Each row is followed by its class number.
[  6 -26  34 -29 -28 -34 -51  38  -7   9  14 -33 -45   5   1 -19  21 -42
  31 -39 -14 -27  43  -7  62 -19 -56  11 -29  19 -54  29  56 -30 -30 -32
   0  -5  20]
0
[ 30  13  21  68 -17  13 -61  69  17  59 -14   7 -18 -13 -14 -28 -36 -27
 -22 -16 -65  31  62 -25  21  -6   4 -12   5   8 -31 -22  65  19  24 -11
 -19   0  26]
2
[-30  33   7  12  -3 -12 -35  19 -17  27 -12  -1  -5   0  -9 -17 -55 -17
  31  24 -43   9  52 -36  16 -13   0  11  14   9 -16 -17  14  27 -11  -6
  -2  39 -11]
4
[  3  31  19  32 -16   6  20  41  45  24   8  -1   8   7   0  21  38   3
  11 -29  54   1  14  15 -10 -21 -35 -24  12 -15 -29  14 -25   4 -81  28
 -10   0 -10]
7
[ 88 -25  28   4  -3  19   5  30  42  33  19  41  40 -20  30   3  39  30
  -4  -8   6  30   3   2  -1 -39  28 -24 -15  -2 -35 -25  16  12 -53  33
   5  -1  11]
7
[-21  34  33  33 -56 -10 -24  50  37  43 -15 -20 -18   6 -26 -11 -36  -6
  33  -3 -28   2  35 -11  28 -20 -31  -5  10 -14 -59   6  59  16  39  -6
 -38  21  34]
0
[ -6  28  44  19 -25   9 -42 -50  19  10   7  47  30  57 -21 -40 -52 -30
   6  23 -45  11 -10 -16  -3  20 -15 -35  -6 -20 -40  -9  -1   2   4   4
 -79 -29 -11]
1
[ 30  30   7  36   5  24   8  22  74  27 -13 -15  11  -9 -40  22  58  16
  28   7  20  23 -27  15 -40 -25  -1 -31   7  -7 -38  10  -5 -28 -46  16
   5   5 -26]
3
[ -24   55   16   44  -19  -15  -62   41   36   43   -8   -9  -15   37
    4   11 -103  -17    6   27  -46   15   71  -28    9   23   16   -4
   -8  -24  -29    2   46   12   21   -5  -15    6   15]
0
[-29   1 -12  18 -24  46 -47  -3  45  13 -26   4   2  50 -35   7 -59 -15
  48   0 -32 -27  24 -14  26 -17 -13 -16 -48 -14 -17  44  12  -7 -23  29
 -71  -7   7]
0
[ 18  -4  24  -6 -27   3  42  24 -40   7 -24  12  -8   7  13   0 -14   9
  36  25  35 -41   2  35  -4 -22 -32 -27  24 -41  37  12  19   6  10   2
  48  56  -8]
4
[  0   2   1 -16 -33  16  19  43 -41  -5 -30 -30   7   2   1   3 -29  16
  44  60 -10 -42 -32  43  -9 -23 -46 -12  25 -49  37 -19 -14  -8   8  14
  34  40 -18]
4
[ 19 -12  20 -15 -24 -48 -40  41 -39 -20  17 -15 -98 -29  33   7  43  33
  52 -74 -45 -71   2   2  41 -44 -56 -26  21  17 -40  -7  25 -23 -29 -14
 -20  32  11]
4
[ -9 -44  52 -29 -42 -55 -31  41  14 -13  14 -41 -35  -3  18   3 -15 -31
  30 -87 -22 -29  53   2   6  -8 -75  -2  13  36 -32   4  27 -29 -18 -14
  -6  18  26]
5
[ 16   9  19   0  -4 -13  22  15   2  11 -11   9 -18   8  22  -1 -13  -1
  31   3   7 -37  33  32  20 -39 -28 -36  24 -30  36   2   2   0  35  27
  13  60   4]
4
[ 18  21  20  24 -21  -4 -39  57  31  52  -9 -18 -12  -7  -7  -3 -45 -14
 -19 -14 -73  13  64 -31   0 -15 -15   7   2 -24 -48 -26  59  30  29 -37
   3   2  13]
2
[ 10  29  24 -14  -6   5  29  55  20  35 -17  19  15   4  22   0 -29 -30
   8  25  33 -31  47  34  21 -29 -17 -11   2 -39  12 -24  38   4  22  20
  42  31  10]
0
[ 38 -41  55 -51  -5 -40 -46  18 -16  -1  14 -23 -51 -20  54 -13 -39 -30
  35 -48 -54 -35  63   3  23  25 -51 -13  -1   8 -10  -7  23 -46 -10 -40
  27 -10  27]
1
[ 42  -2  46  13   6  33  29  30  62  47  28  23  27 -26 -11 -26  48   3
  -6 -34   1  44  31  12  20 -24   5  -8 -18   1 -27  11  -2  15 -65  13
 -30   8  -8]
6
[ 38  28  27  -8 -26   5  19  59  23  43 -56  -6   0 -27  15 -28 -18  19
  13  33 -21 -20  21  28  60 -22 -65 -20   9 -34   8  17  23 -16  11  13
  33  40  14]
1
[  0  12   5 -18 -21 -14  34  41 -46   5 -27   9 -29 -12  17   2   0   1
  25  19 -20 -44  -9  29  16 -13 -30 -16  32 -18  35   5  36  -6  38 -23
  49  42   2]
4
[ 13 -48  15  -9 -53 -69 -41  28  13 -18  -2 -27 -67 -57  18  -1   8 -30
  41 -81 -48 -20   5   8  22 -37 -84 -20 -20   3 -30  53  41  -9 -36   9
 -41  18  37]
2
[ 13 -67  37   5 -37 -57 -61  28 -21 -23  28 -30 -84 -18  32   5  20 -31
  32 -94 -14 -31  22  -1  13 -23 -29 -14 -15  44 -36  25  46 -22 -26 -20
  -2   9  41]
2
[ -9  -5   9   9 -16  29 -33 -23  33   5  18  36  10  52  -5   1 -38 -27
  14   5 -51  -6  21 -11  30 -20   8 -15 -28 -20 -21  11   7   9   3  25
 -82  -2   6]
0
[  1 -30   0   3  -6  34 -23 -28  38  30  18  37  24  50 -61 -10 -57 -51
  60  31 -55  20  35 -20 -18   4  -3 -33 -47 -21 -28  -7  55  -4  12  11
 -69 -20  -9]
0
[ -2  19   8  64 -46  -5 -19  72   4  39  -3 -30 -18  -7 -32  17 -52   2
  21   0 -26  -9  34  -2 -32 -13 -22 -11  -5 -63 -33  -3  31  32  14  -8
  -1  23  27]
2
[ -4  29  -2  -8 -19 -14   2   8   8 -13 -18 -34  17  -9  -9   4 -21  -6
  29  38  -1 -28 -15  44  -8 -21 -43 -29   0 -33  34  19 -28 -17  10  33
   8  16  -3]
4
[ 11  59  -2  -7  14   2 -16  24  34  34   0  -5  -9 -14 -43 -85  35 -29
  50  -4  11  65  15   3  31 -11   1 -30 -34  49 -40  45   4 -17 -60  23
 -40  15 -16]
4
[  2  43  -3  47   1 -10  -8  21  38   9 -12  18 -33 -28 -19 -12  73   8
  31 -19  19  30 -26  -7  12 -14 -23 -34  17  40 -49  10   2 -21 -52  33
 -50 -10  -1]
7
[  5   5  27  10  -7  21 -11   7  64   3   4  -4   9 -34   0   2  -7 -18
  36  -3 -15  39   5  10  -9 -31  -2 -23 -14  13 -45 -19 -13  -6 -89  30
 -41  16 -21]
6
[-14  29  51  35 -49 -10 -51  42  12  48 -23 -33   1  -1  11 -18 -81 -31
  -3  -8 -55  14  45 -25  22   4 -33  -4  42  12 -46 -24  38  17  13 -37
 -14  12   7]
1
[ 28  54  57  43 -22   5 -35  45  72  36 -33   5  -4 -18  19  -8 -44  -9
  -2 -12 -85   7  32   8  31  -5 -17  -6  22 -38 -30 -13  33  -4  29 -22
 -23   9  26]
6
[-10  33  31  53 -27  -9 -21   3  22  29  -4  26  -1 -13 -17  11 -78 -18
  33 -18 -40   5  49 -29 -20  -4  -2  -2  12 -28 -45 -35  29  28  -9   4
 -23  21  29]
3
[ 29  28  21   0  -2  38  10  60  38  49   9  -6  22  21   9 -23  27   4
 -26  -2  51  34   1  17   8  -7  31  -9  -5  28 -20  11  22   1 -31   5
   6  -6 -22]
0
[ 27  21  19  38 -16   2 -36  12   8  25  -1  26 -14   7   3 -28 -54 -24
 -15   8 -48  18  43 -20  16  -1  -6  -8  -4 -38 -28 -30  45  17  24 -17
 -22  -3  26]
2
[ -4   9  25  23  12  35 -11 -25  34  23 -12  36  19  46 -54 -34 -18 -32
  32  28 -49   0  22   1  32  -7  -8  -5 -48 -40 -12  12   6  -8  26   8
 -50  -3   4]
6
[-29 114   6  21  -4 -25 -42  43  -1  39 -12 -37  13   0 -35 -30 -39 -16
 -28   8 -34   9  27 -18  -1  15 -18   6  21   4 -33 -19  11  24  39 -31
 -11 -23 -14]
4
[ -8  45  33   8 -20  -1 -14  51  37  55 -26 -15  47 -26 -39   0 -29   2
  22  42 -61  28  39 -21  -8   5 -31  -3  27 -10 -38   1   1  25  25  -1
  -3  21  -4]
1
[ 15  31 -12  20 -34 -11  41  31  -1   9 -38  16 -11 -25  15  20  -7  -2
 -26  23 -53 -27 -35  45  40 -29 -36 -15   3 -70  32  24  14   1  29  23
  15  33  14]
3
[ 18 -22  37   8   8  12  12  46  12  55   2  13   6 -26 -22 -21  45  14
  23  12  39  34  24  -6 -23  -8  11 -35   5  52 -28 -21  26  -3 -61  22
  31   6 -34]
1
[ 15  -7  77   9 -46 -71 -58  35   8 -10  10 -23 -75 -13  57  -8  66 -28
  -3 -84 -40 -39   9  -1  66 -40 -87   8  27   1 -63  18  14 -28 -42 -26
 -17   3  23]
7
[ 26  53  34   0  -8   1  -9  31  46  35 -31   7 -11   1   6 -22 -30 -26
  14   3 -69  19  48  -2  55  -5 -36   0  -4 -48 -45  15  40   1  12 -38
 -13  25  11]
6
[  11   -3    7    6    8   45  -18   -4   34   16   17   43   19   31
  -73  -12   18   -5    3   25 -100    8   25  -23    2  -19   -8  -20
  -41    5  -44  -25   19  -23   11    9  -53   -8  -17]
5
[ -3  -6  43  10   0  30 -12   2   6  24  25  39   4  47  -9  20 -33  14
  18   5 -57 -15  43 -16 -24  25   2 -31   8   0  -4  -2 -20   3  -8   9
 -28  11 -29]
1
[ 23  54  44  22 -24   3   9  16  15  35   2  21  -8  -5  33 -28  -8   3
 -38 -20  36  28  25  -2  35  -4  -4 -35   6  36 -38  27  23  11 -61  -6
   0  24 -16]
1
[ -8  10   2  35 -33  24 -42  59  38  52   2 -26  16   7 -23  28 -93   0
  13   9 -40   4  77 -21  -1   6  12  -4 -28 -22 -26 -12  47  16  -6  -1
  -6 -20  33]
0
[ -6  66   7  54 -11 -16 -55  26  14  30  -6 -15 -20   2  30  -2 -76  11
 -21  24 -55   3 -16 -27  11  -7  26  27  16 -43 -28 -39  19  32  59 -12
 -49   7  11]
0
[ 34  32  49  14 -21  24   0  60  41  49  -8  16 -13 -17  13 -31   5  14
  19 -23   3  21  15  12   8 -11  -9 -45   5  33 -37  16  16 -10 -78  20
  -9  33 -21]
1
[ 39 -26  17   2 -26   7  49  56  26  22  -1  20  53  20  12  28 -31  13
 -15  -4 -18 -50 -11  42 -26 -16 -48 -14  28 -31  55 -28  33  -9  36  18
  27  39 -11]
5
[  1 -35   7  39  -6   4 -17 -53  28  27  17  71  54  75 -60 -12 -21 -58
  24  26 -30  13  19 -25   1  -4 -32 -24 -42 -18  -4  19  26   8 -18  40
 -64 -15 -23]
7
[ -17    5  -17   39   -2   39  -28   -7   14   28   16   49    4   42
  -27   11  -79  -27    8  -16 -100   14   37  -20   -6    6   32  -25
  -33  -33  -12  -18   -7   27  -11   36  -85  -12   -2]
3
[-11 -28  18  16 -30  39 -11   0   5   6  17  42  -8  12 -27   6 -32 -21
   5 -22 -64   6  52 -10 -13  -4  -9 -29 -32 -16 -12  22   2  25 -25  24
 -57  -4   9]
2
[ -5 -15  -8  15  17  21 -35   7   8  12   1  37  10  18 -51 -13   3   7
  29  45 -57  -6 -10 -15 -29 -25   8  -8 -33 -31 -17 -44 -11  14  13  54
 -50 -10 -15]
2
[  6   1  58 -43 -44 -48 -29  48 -47  -5 -13 -41 -73 -31  49 -10 -30 -23
  49 -69 -39 -41  39   2  37   6 -80  -7  24  -3 -47  30  14  -9  -5 -50
   3  35  31]
1
[ 10  69  23  22  -3  13 -18  41  25  39 -23  11  28  -4   1   1 -77 -15
 -17  -4 -71   3  62 -11  31   8  -4  10  -5 -43 -23 -10  16  40  41 -18
 -24  10  19]
6
[ 16 -12  43  -4 -30   1  21  17 -21  -4 -42  -2 -14 -24  16  -3 -41 -18
  79  36   7 -33  -8  41 -11  -1 -54 -36  25 -38  23  11  -1 -27  24   9
  31  53  21]
1
[-22 -58  34  33 -34  -7 -44 -20  28  17  15  23   8  81  -4   6 -22 -32
   1  -4 -58  -2  23 -15  13 -15 -16 -16 -15 -22 -11   0   7   5  -6  30
 -56 -25   0]
7
[-11 -22  38  14 -59 -21 -30  61  26  42 -18 -27 -19  22  24 -19 -59 -50
   6 -49 -37   1  28  -4   5 -21 -33  10  18 -23 -21   5  61  27   6 -35
  -3  21  17]
2
[  -3   60   30   50   -2    3  -28   69   26   57  -35    2   -8   -3
   31  -22 -101  -22   -8  -20  -64   12   61  -10   42   14   -7   21
   28  -33    3  -25   20   33   23   -9  -27   32   14]
6
[  1  17  21  45 -26  22 -15  17  49  33   4  47  16  54 -18 -20 -45 -18
 -47 -38 -68  -4  27  -3  21   2 -23 -23 -16  -2   8  18  29  -3  -5  19
 -69  -1 -12]
5
[ 39   0  22   7 -35  20  29  71  -3  39 -27   5  -8  -5  10  10 -22  27
  -3  55 -16 -23   6  38  13  -7 -13 -18 -12 -52  29  17  57  -9  35  12
  52  27   8]
0
[-11 -33  12  30  -7   7 -18 -10  22  17  10  10  27  56 -51  -1 -44 -11
  24   3 -11 -13  11  -5 -55   7 -33  -9 -15 -34  23   9 -15  20  18  44
 -55  -1 -23]
2
[ 22 -50  46  15 -22 -61 -50  68 -31   7  10 -22 -98 -10   9 -24  41 -28
  27 -95 -41 -37  29   5  26   1 -80 -13  36  35 -14  11  58 -25  51 -21
 -22  15  28]
2
[ -2  20  47  22 -17  17 -20  -6  28  42   7  44  14  41 -33 -28 -51  -4
  18   3 -48   7  49 -11  -5  19 -15 -42 -16 -26 -23  12  -2  12   8  29
 -62  -3  -3]
1
[ 20 -35  36 -30 -20 -35 -49  36  14 -16 -11 -78 -30 -73  39   9   9 -18
  -4 -62 -51   3  44  10  65 -30 -59  14 -14  27 -25  37 -16  -9 -36  -2
 -14   6  25]
6
[  3 -32  11   6 -28  21  43  59 -13  12 -37 -11  22 -17  -6  46   0  20
  12  57 -30 -42 -25  41   4 -45 -57  -6  24 -45  29 -37  13   9  12  24
  34  50 -34]
6
[ 19 -21  30 -24 -25 -39 -18  11  10 -22  16 -52 -46 -17  11  -3 -21 -27
  14 -74 -36 -41  47   7  34 -15 -97   0 -13  32 -14  22  26 -51  -3 -25
  -6  29  21]
5
[-16  53  33  66 -25 -14 -44  32   9  22 -18  29 -36 -16   0 -28 -62   1
  11  22 -57  15  12 -25 -15   6  -9   1  32 -31 -32 -51  28  24  14  12
 -39  17  15]
2
[ 61  24  19   0  -5   5   9   4  67  24   2  18  11 -14   2  -5  10  -5
   7 -33   1  29   4  19 -15 -10   1 -37 -23 -31 -35  23  13 -12 -48  15
 -12 -13   7]
3
